Below is a small trained network, with its code and all its weights. Each question gives an input and a class and asks what happens when units are switched off, that is, made to give their printed mean instead of their output.

import numpy as np


def w(rows, s, z=0):
    codes = np.array(rows[::2]) - 128.0
    scale = np.full(codes.shape[1], s)
    scale[-1] = z or s
    return codes * scale


def f(y):
    return np.maximum(y, 0)


def log_softmax(a):
    a = a - a.max(-1, keepdims=True)
    return a - np.log(np.exp(a).sum(-1, keepdims=True))


def net(x, mask):
    res = np.array(x, float).reshape(1, 4) / 4 @ E
    y = f(res @ A[0][:, :-1].T + A[0][:, -1])
    res = res + np.where(mask, y, B[0][:, -1]) @ B[0][:, :-1]
    return log_softmax(res[-1] @ U[:, :-1].T + U[:, -1])


A, B = {}, {}
E = w([
[8,85,72,183,171],'x0',
[161,39,140,190,55],'x1',
[79,77,109,4,60],'x2',
[56,186,197,160,42],'x3',
],0.011)
A[0] = w([
[111,162,163,165,98,74],'n0',
[110,203,117,94,172,15],'n1',
[97,82,90,48,91,35],'n2',
[136,199,134,74,156,72],'n3',
[63,100,120,146,150,31],'n4',
[171,81,71,99,161,50],'n5',
[111,196,102,52,190,82],'n6',
[77,106,94,179,160,42],'n7',
[194,146,177,93,119,12],'n8',
[89,107,102,164,153,52],'n9',
[108,142,196,134,110,57],'n10',
[149,74,124,164,88,29],'n11',
[106,171,134,98,171,41],'n12',
[250,168,184,87,90,64],'n13',
[154,152,149,200,167,26],'n14',
[130,124,153,143,146,76],'n15',
[77,139,208,143,108,24],'n16',
[57,83,84,168,168,69],'n17',
[71,200,170,158,51,75],'n18',
[141,65,148,168,83,33],'n19',
[116,162,129,100,158,59],'n20',
[112,155,145,145,85,72],'n21',
[60,113,70,155,135,57],'n22',
[101,58,101,37,90,112],'n23',
[173,82,97,118,182,63],'n24',
[117,136,121,192,169,122],'n25',
[201,69,51,103,191,66],'n26',
[106,82,139,69,129,54],'n27',
[69,149,176,136,81,52],'n28',
[69,215,104,81,186,54],'n29',
[146,51,154,161,97,55],'n30',
[163,90,80,107,158,29],'n31',
[159,63,110,160,85,34],'n32',
[33,72,117,145,154,151],'n33',
[170,67,106,109,192,58],'n34',
[90,109,108,65,94,47],'n35',
[152,81,110,156,88,247],'n36',
[194,156,129,230,193,54],'n37',
[145,74,128,161,91,31],'n38',
[115,82,133,72,111,62],'n39',
],0.015,0.013)
B[0] = w([
[57,131,106,115,101,161],'n0',
[141,74,163,204,124,162],'n1',
[155,200,184,164,46,186],'n2',
[138,80,166,149,149,179],'n3',
[160,107,106,93,73,162],'n4',
[52,127,79,129,113,180],'n5',
[128,89,180,173,189,210],'n6',
[187,103,104,89,50,182],'n7',
[209,76,79,44,4,167],'n8',
[165,104,112,101,67,166],'n9',
[80,117,100,117,124,151],'n10',
[129,74,171,174,135,156],'n11',
[123,74,163,177,108,153],'n12',
[213,72,58,25,67,241],'n13',
[131,199,208,160,34,172],'n14',
[117,130,152,116,122,131],'n15',
[58,122,69,138,110,155],'n16',
[170,99,106,66,90,213],'n17',
[23,137,48,137,163,204],'n18',
[122,76,176,178,144,164],'n19',
[118,100,146,153,120,146],'n20',
[82,128,111,111,139,151],'n21',
[192,88,90,66,79,185],'n22',
[148,225,183,154,96,229],'n23',
[31,129,70,142,133,181],'n24',
[154,180,165,112,127,198],'n25',
[17,131,52,135,137,223],'n26',
[128,159,174,146,48,160],'n27',
[49,142,54,137,134,168],'n28',
[145,49,206,186,169,203],'n29',
[142,68,195,215,171,173],'n30',
[67,106,93,139,94,160],'n31',
[132,69,180,201,155,167],'n32',
[207,110,100,48,119,239],'n33',
[31,127,67,141,126,186],'n34',
[126,183,184,151,79,170],'n35',
[132,118,182,123,248,248],'n36',
[122,230,216,141,23,224],'n37',
[128,74,173,162,132,154],'n38',
[130,174,158,137,99,164],'n39',
],0.011,0.015)
U = w([
[152,242,186,148,67,115],'0',
[200,78,99,65,77,110],'1',
[52,134,75,147,118,112],'2',
[154,43,194,196,142,110],'3',
[182,231,145,66,252,251],'4',
[193,162,76,194,135,107],'5',
[189,163,81,188,138,108],'6',
],0.014,0.033)

Each question gives the input, the list of numbers given to net, and the class t.
The units are the neurons (one row each of A and B). Each row of codes is followed by its name. A weight is (code - 128) times the scale printed after its matrix; where a second scale follows, it is the last column's (A, B and U).
mask holds one flag per neuron, in row order. A switched-off neuron (its flag False) gives its mean, the last column of its row in B, instead of its output. The means were averaged over made-up inputs and are rounded, as every weight is.
A unit's drop is (log p(t) with every unit on - log p(t) with that unit switched off) / (log p(t) with every unit on - log p(t) with every unit switched off).
most important unit: the unit with the biggest drop
k most important neurons: the k neurons with the biggest drops, biggest first
drop of u: that unit's drop, to one decimal
input [-8,-2,8,-8], class 0: most important unit	n23
input [6,-7,6,-5], class 3: 4 most important neurons	(n29, n6, n37, n13)
input [-7,8,-3,-7], class 3: 4 most important neurons	(n30, n32, n36, n33)
input [1,-8,7,-5], class 3: 3 most important neurons	(n29, n6, n37)
input [-6,-1,-7,8], class 2: 2 most important neurons	(n18, n23)
input [4,-2,5,5], class 0: 4 most important neurons	(n23, n26, n2, n35)
input [-7,5,4,7], class 1: 2 most important neurons	(n13, n8)
input [-5,-5,3,4], class 1: 2 most important neurons	(n13, n36)
input [-5,5,1,4], class 1: 4 most important neurons	(n13, n29, n6, n8)
input [-5,3,-4,2], class 1: 2 most important neurons	(n13, n23)
input [7,-7,1,-6], class 1: 2 most important neurons	(n33, n17)
input [-6,-6,-7,8], class 2: 2 most important neurons	(n18, n23)
input [-5,-5,-6,-7], class 2: 4 most important neurons	(n26, n24, n34, n23)
input [7,7,0,-6], class 1: most important unit	n33
input [3,0,-1,-2], class 4: 2 most important neurons	(n13, n8)
input [3,8,-8,0], class 0: 3 most important neurons	(n37, n14, n25)
input [6,-1,-6,-2], class 0: drop of n25	0.5
input [-2,5,5,-1], class 0: drop of n23	0.8
input [5,-7,0,3], class 3: drop of n29	0.5
input [8,7,0,-4], class 1: most important unit	n33
input [7,3,-1,7], class 1: drop of n17	0.2
